Each row has a class, written as a number after it.
[ -1 -10  14  11   8 -11  -7 -13  -8   6 -17  -1  11   9  19  -7   0  29
  15 -11  31  -1   3 -23  18 -15   4   0  -5   6  12  -5 -18]	0
[ 25   1 -17   9  27  17 -13  12   6 -38 -23  16  35  -7  10  18  34  -6
   7 -13   1  13  -6 -18  -2 -26 -16  21  22  21  36   8  16]	6
[  2   5  12   2  25 -16 -18 -10   2   9   3  24 -21  12 -21   3   9  -4
  26   7  23  34  18 -34 -16   7   0   7  21 -27   6  19  -3]	9
[-11  11 -13 -40   7   8  -6   6 -25  -9  -1   2  15 -13   1  20  16 -11
 -16 -10 -12  -1 -16 -13 -18  -9 -32 -22  -6  29   5   8  14]	8
[  7   0  17 -17  11 -12 -20 -11   9  13  14  28 -28  24 -16   2  13  -1
  27  19  22  26  21 -36 -20  14   6   7   5 -21  -8  14   2]	7
[ 16 -65   5  24  -8 -33 -52  -2  13 -14  -5 -30  19 -30 -36   3  11  22
  31 -16   6  -9  -5 -19  25 -22  64  32  -3 -28  69  -7  35]	9
[  49   -6  -20   26   -2   -3  -31   24   30  -63  -12    3 -114  -46
  -21  -18   -7   74   34  -24   30   53   -8   51   -1   30    6   19
   91   39   16    2   56]	4
[ 19  29  -1  40  43  -5  22 -14 -35  23 -17 -19  -7 -10 -52   4 -29 -11
  26   1   9 -21  -4 -29   1 -18  33  26  21 -30  53 -20 -15]	10
[  2  -5  20  10   5 -15  -6 -12  -2  -1  -7 -15  24   6  21 -13   9  25
  11 -16  26  -2  -5 -20  16 -17   5   9 -11   2  10 -14 -14]	2
[-25 -39  32  24  55 -50   0   8  11 -22  20 -46  35  23 -17 -18  70   3
  52 -35 -18  14 -17 -33  13 -39   3  27 -11  21  42  -8 -51]	1
[ 20  35  -7  29  33  76  10   5  37  -3   1  -1 -24  36 -14   9  14  -9
  32 -21  22  57  35 -14 -17 -28  -8  21  30 -54  -2  21  -3]	4
[-33 -55  11  12  28  29 -20 -20   4 -33  50 -24  20 -32   6 -17  18  12
  53 -24  22  46  -6 -12  38 -50  -2   1  35 -83  -9  -6  48]	5
[ 13 -43   2  19 -26 -26 -19  16  20 -14  -9 -18  36  -2   9 -21  49   4
  49 -15   5 -13  -2   3  -6 -44  16 -12  -7  12   9  -3  14]	4
[ -5  15  12 -16   6 -13 -10 -13 -10  16  10  32 -25  25 -19  -7  -2  -9
  24  11  17  17  12 -37 -26   5   4  -6  14 -16   5   6  -5]	8
[-16 -36   7 -12 -26 -68 -19 -33 -22  32  -3 -16  86  57  40 -13  30 -19
  21 -14  16 -36  38 -36   2   2  22   4 -25  47   4   0  28]	11
[ 36   3  -6 -14  -3  -1 -14   6   8 -34 -20  37  52   7  19  16  -1  -2
 -36  19  23 -10  26 -32  -9 -12 -28   1 -38  24   9   8 -10]	6
[ 24  19  -5  16  23  11 -11   5   7 -26 -41  22   7 -16  19  29 -45   7
 -35  13  45  -6  14 -10   2  -9 -54  15  -1  42  -3   7  -9]	9
[-20 -13  -6  11  23 -22  -1  10  -6   3 -23   2  34  16  23  28  18 -26
   0   3  -7   5 -17 -15 -10 -26 -28  -4  10  44  -3  -8 -22]	7
[ 29 -70 -15 107 -45 -36 -31  28  53  24 -29  30  20 -13  51 -22  49 -32
 -32 -41  32 -15  32  -2  28  40  27  27  49 -55   6  -2  56]	10
[ 11  -1  23   6  10 -21 -16 -17   0   4 -21   2  16  10  16 -25   9  26
   3 -13  33  -4   5 -23  17 -13   9   3 -16  11  23   6 -15]	9
[ -5   6  16  -7  12  -8  -4 -10  -1  13  11  20 -16  16 -11  -3  12  -4
  27  13  13  30  14 -29 -14  12  -2   5  15 -27  -3  14  -7]	5
[  6  -1  17   4  -4 -18  -3 -18  -9   8 -18 -10  23  13  21 -14   7  22
   4 -19  27  -1  -6 -26  10 -12   6  -6  -3   0  13 -10  -6]	4
[ -1  -2  17 -16  10 -30  -9  -9  -1  10  10  40 -21  14 -20  -1   2 -11
  29  25  24  25  16 -19 -23   5  13  -2  14 -14  -4   9   5]	11
[-33  44  21  -2  -6  33  -5  -1 -22  55 -36  45 -29  -7   7  -8 -38  10
  -1  41  36 -43  20   9  17   2  50   3   0 -62   0  40 -71]	2
[ -3   6  18  -5  23  -7 -15 -15  -7   5   2  28 -16   8 -21  -4   0  -3
  26  17  17  34   6 -28  -7   3  -2  14  20 -12   9   9  -2]	9
[ 70  44 -38  12  22  56 -23   0  26 -38 -76  39  -9   7  16   5  -6  34
 -43 -34  47  94  15 -18  31  -3  -3  23  39  25  43  16   9]	5
[ 10  -7  -4   6  -6 -18   6  17  -3  13 -11  32  33   1  24  11  19 -31
 -35  -3 -10 -32  -6   0 -20   1 -17 -20 -17  19  -8  -7  -3]	11
[ -2 -13  17   4  11 -18  -4 -14  -2   2 -11  -5  20  11  21  -9  14  18
  13 -16  25  -7  -4 -21  19 -19   7  -1 -10   4  17  -5 -11]	0
[ -7 -13  21  12   1 -23  -2 -15   0  17  -9 -12   9  13  27 -13   8  21
  10 -17  25 -12  -3 -17  21 -16   6  -8 -12  -3   9 -10  -8]	0
[ 10 -16  15  13 -20 -71  15   3  21   9   2 -18  40  22  12  31  21 -26
  13  22   1 -27  29  21  70 -46  44 -34 -17 -34  21 -17  23]	7
[  4   9  11 -13   9  -3 -21 -11   2   9   8  26 -27  13 -21   0 -11  -2
  20  16  23  21  19 -32 -21   8   4  11   1 -19  -3  11   0]	6
[ 10 -13  59  -9 -24   0  82  -9 -44  -8  47  -2   3 -60  20   2  22  81
  17  85 -14   1  26  28  15  36  33 -54  -8 -40 -54  44  30]	10
[  2 -15  17  16  -1 -23  -5 -13  -3   6 -19  -7  27  10  24 -17  13  22
  11 -20  27 -13  -9 -24  20 -13   7   8  -9   8  23 -15 -18]	0
[  1  -6  15  10   3 -12  -9 -15 -11   6 -21  -6  19  13  16 -10  -4  25
   8 -16  29   1  -4 -28   7 -17   6  -1  -1   8  13 -11 -19]	4
[ 16   6 -10  39  54 -15  -7 -35 -33  -6 -27 -61  -3 -11 -15 -33 -18  72
  13 -35  18  24 -22 -18  10  -6  22 -11  13   6   0 -12 -17]	9
[ 58 -33   4  49  42  -8 -40  35  41 -43 -24 -54 -46 -75 -60  25  -9  60
  32 -22  -8  36 -44 -11  56 -44  40  11 -14  -4  57   5  11]	10
[ -3  -4  18   9   9 -23  -5 -16  -6  14 -14  -7  17  10   8 -21   4  23
  14 -15  26  -2  -6 -29  15 -14  14   4  -3   3  24  -9 -30]	3
[ 59   6  17  33  79 -32  73  -6  11 -37  -7  -7  32   0  14  25  73 -29
  32  16 -33 -25 -33  11 -14 -42  37 -10  35  26  38  19  68]	2
[ 10  10   4   0 -22  30   6   5  -1 -16 -21  24  19  -8  41  -6   2  12
   0   7  15 -11 -11  12 -31 -12 -28  -1   3  18 -20  -1  -7]	10
[  0  -6  22   1  10 -19 -14 -15  -3   3 -11  -7  15  12  17 -14   5  28
   9  -9  27  -6   2 -25  10 -18  17   5 -17   5  18   0 -16]	2
[-38  19  17  -3  13 -57  69 -25 -51  39 -22  22   3 -18  30   8   0 -23
  -7   5  52  21 -17 -10 -23  -7  -7 -31  77  -9  13 -14  -9]	3
[ 16   7   6  38  24  -3  18   0  -6  16   0   2 -19  -8  -3  -9  18   9
  27   3 -15  -3  -7  11  22  15  17  -6  33   1 -10   2  17]	3
[ 26 -20   0 -10   8 -30 -38   7  31 -47  -7  10  37 -13  23 -18  37 -44
   7 -30  -9 -69 -47  24  36 -20   3  30  -4  57  36 -10  55]	6
[ 18  -9  40  19  33 -70   5 -27  17 -13  15 -37  -3  39  -2  18   3 -14
  21 -24  18 -17 -11  13  26  14  -6  40  -2  48   3 -50  36]	9
[ -2 -10  20   9  15 -11  -4 -15  -1  11 -12  -4   3   4   4 -13  -2  24
  16  -9  28   8  -7 -30   5 -14  17   9   1   7  23   1 -22]	3
[ -3  89 -33  32 -10  60  -8   4  11  15 -40  11 -11  24  37 -56  25   8
  67  -8  10  24  34  23  40   0 -31  20  82  -8 -20  43  -4]	1
[ 17  -1   1 -14   9  -5 -36   7 -43 -35  -7   5  18 -35 -54   2  22  47
  44   9 -32 -32 -46 -11   6  -8  25   6  -5 -23  44 -34 -20]	8
[ -4  -2  15   7   6 -17  -4 -16  -5  14 -20 -13  21  13  15 -16   2  23
   9 -22  32  -3  -4 -31   4 -15   3   9  -7  16  22  -9 -29]	3
[ 43  21  -8  12 -45 -38 -23   8  44   8  12   9 -43  32   9   8 -17  -3
  15  -3 -52  31   3   1  59  39  41 -13  26   4  23  22  36]	10
[ 22  40  11 -18   7  -5  23 -14  15  15 -22  24  13  80  20  42  15 -46
 -12 -14  27 -20  38   3 -47  -4 -12  23 -13  31   8 -16   3]	1
[-32 -77  39  30  11  31 -56   7  14  -4 -30  -3  35  -9   2   0  82  34
  16  -4  18 -12   3   7  -1  -8  10  71 -14 -20  23 -11  19]	9
[ 60   4  -8 -29  28  65   3 -29  -7 -39  44  54 -28  12  26  16 -18 -14
  -3 -43  19  42  -7  27 -18 -13 -28 -53  17  18 -81 -32  95]	4
[ 47 -21  31 -21  -1 -45 -18   2  28 -63 -13   7  30 -25  -2   4  62  41
  20 -12  19   2 -41 -14   9 -18  16  14  -6 -40  62 -23  10]	5
[-14  25 -28 -10 -25  65  19  36 -24  33  -9 -18 -53 -43 -78 -32  62  -5
   3   3 -13  39  23  33 -44  14   6  22  27  -5  33  14  30]	8
[ 37  47   7 -35 -47  17  33  23 -12 -33   8  47 -18 -45 -19  35 -20  19
  16  60  11   1  38  46  28   1   1 -11  15 -25   6  10   9]	1
[ 10  -9   6  35  31  -7 -21 -11   7  22 -28 -25  26  19   7  -7  61  32
 -10 -47  10 -17 -13 -33  -2  11  12   1 -21 -77   5 -21 -19]	0
[  1  -6  16  13   8 -17  -5 -14  -1  13 -12 -15  19  14  20  -7  -1  25
   9 -23  24  -3  -3 -20  10 -14  15   2  -9   4  11  -6 -15]	11
[ 11   3  20  13   8 -18  -5 -17  -6   4 -21  -8  21   6  18 -21   7  28
   8 -13  32  -3   5 -18  19 -14   2   3  -9  16  17   1 -15]	9
[  2  -6  20   8   1 -14 -14  -9  -4   3 -10 -12   6   5   9 -13   1  29
   7 -16  16  -6  -5 -18  10  -7   9   8 -16   4  17  -9 -19]	10
[  7 -18  22  11   0 -21 -19 -12   4   3  -4  -5  20  13  20 -15  -2  23
   4 -19  32 -10   8 -33  13 -14  11   8 -28  13  14  -3 -20]	6
[  9 -48   6  81  -8 -76 -17   0  30  27 -19  -3  17  -9  25 -49  30 -21
   3  -2   3 -55  -9   1  11 -12  24 -21  16 -35   4  -8  34]	9
[  0   5  10  -1  18  -5  -8 -15   0  10   2  27 -16  22 -18  -7   4  -9
  25  17  11  34  20 -34 -25   2   4  12  18 -12   1  12   4]	1
[ 84   6 -47  49  51 -59   4 -36   9 -64 -27 -33  52  66  26  31 -28  29
   6 -39 -15   8 -15 -34 -31 -23  20 -13  36  47  35 -36  30]	11
[ 19  61  -7 -35 -25 -20  45 -25 -28  32  28  19   0  40  26 -14 -46 -50
 -31  -6  -4  -5   3  -5 -20  -4 -55 -79 -16  36 -55 -33  13]	4
[  5   2  10 -12  15 -14 -29 -20   3  10   0  37 -27  21 -24 -12  -4  -8
  24  15  30  31  21 -29 -30   8   9  10  16 -15   2  15   9]	9
[ 95 -28  28  10 -12 -59  17   5  39 -40   3 -14   0  24 -11  25  76  59
  39  36  -2  35  42  12   6  18  43  -7 -22  37  -1   2  69]	7
[ 45  50 -17 -44 -15  20 -30   2  45 -12 -15  66 -26  11  43  24   0 -38
 -19   2  -5 -53 -19  35   5 -19   3 -40  14 -43   2  16  57]	7
[ -4   0   3  -5  30 -12 -26  -8  -3  11   2  33 -21  20 -27  -3   5  -9
  30   3  13  29   3 -38 -34   5  10  13  22 -17   9   9 -11]	11
[ -1  -5  10  15  13 -23  -8 -11 -10   5 -18  -9  25   7  12 -20   2  25
  17 -15  26  -6  -2 -22  11 -20  13   4  -2  10  19  -4 -25]	11
[ 14 -19  41  20  56 -30  17 -17  -7  -4  39  18  31   2  21 -42  92 -28
  16 -43 -10 -41 -45 -29 -12  17 -11   2   9 -43  -5 -22  21]	10
[  6   2  14 -17  -1  -3 -25 -14   3   6   8  22 -22  14 -17  -8   1   1
  21  10  24  26  22 -32 -21  16   2  17   3 -20  -1  11  15]	10
[  5   5  14  -2  12 -13 -10 -10   2   6   2  24 -17  21 -21  -4   9   4
  27  21  17  28  30 -35 -24  13   1  19  12 -12   5  14  -2]	1
[  6 -66   8  63  50 -44 -51  10  -2 -22 -26   7  19  15 -21   4  28  52
  30 -21   6  -6 -15 -26 -14 -28  39  16   0 -16  35 -39 -55]	11
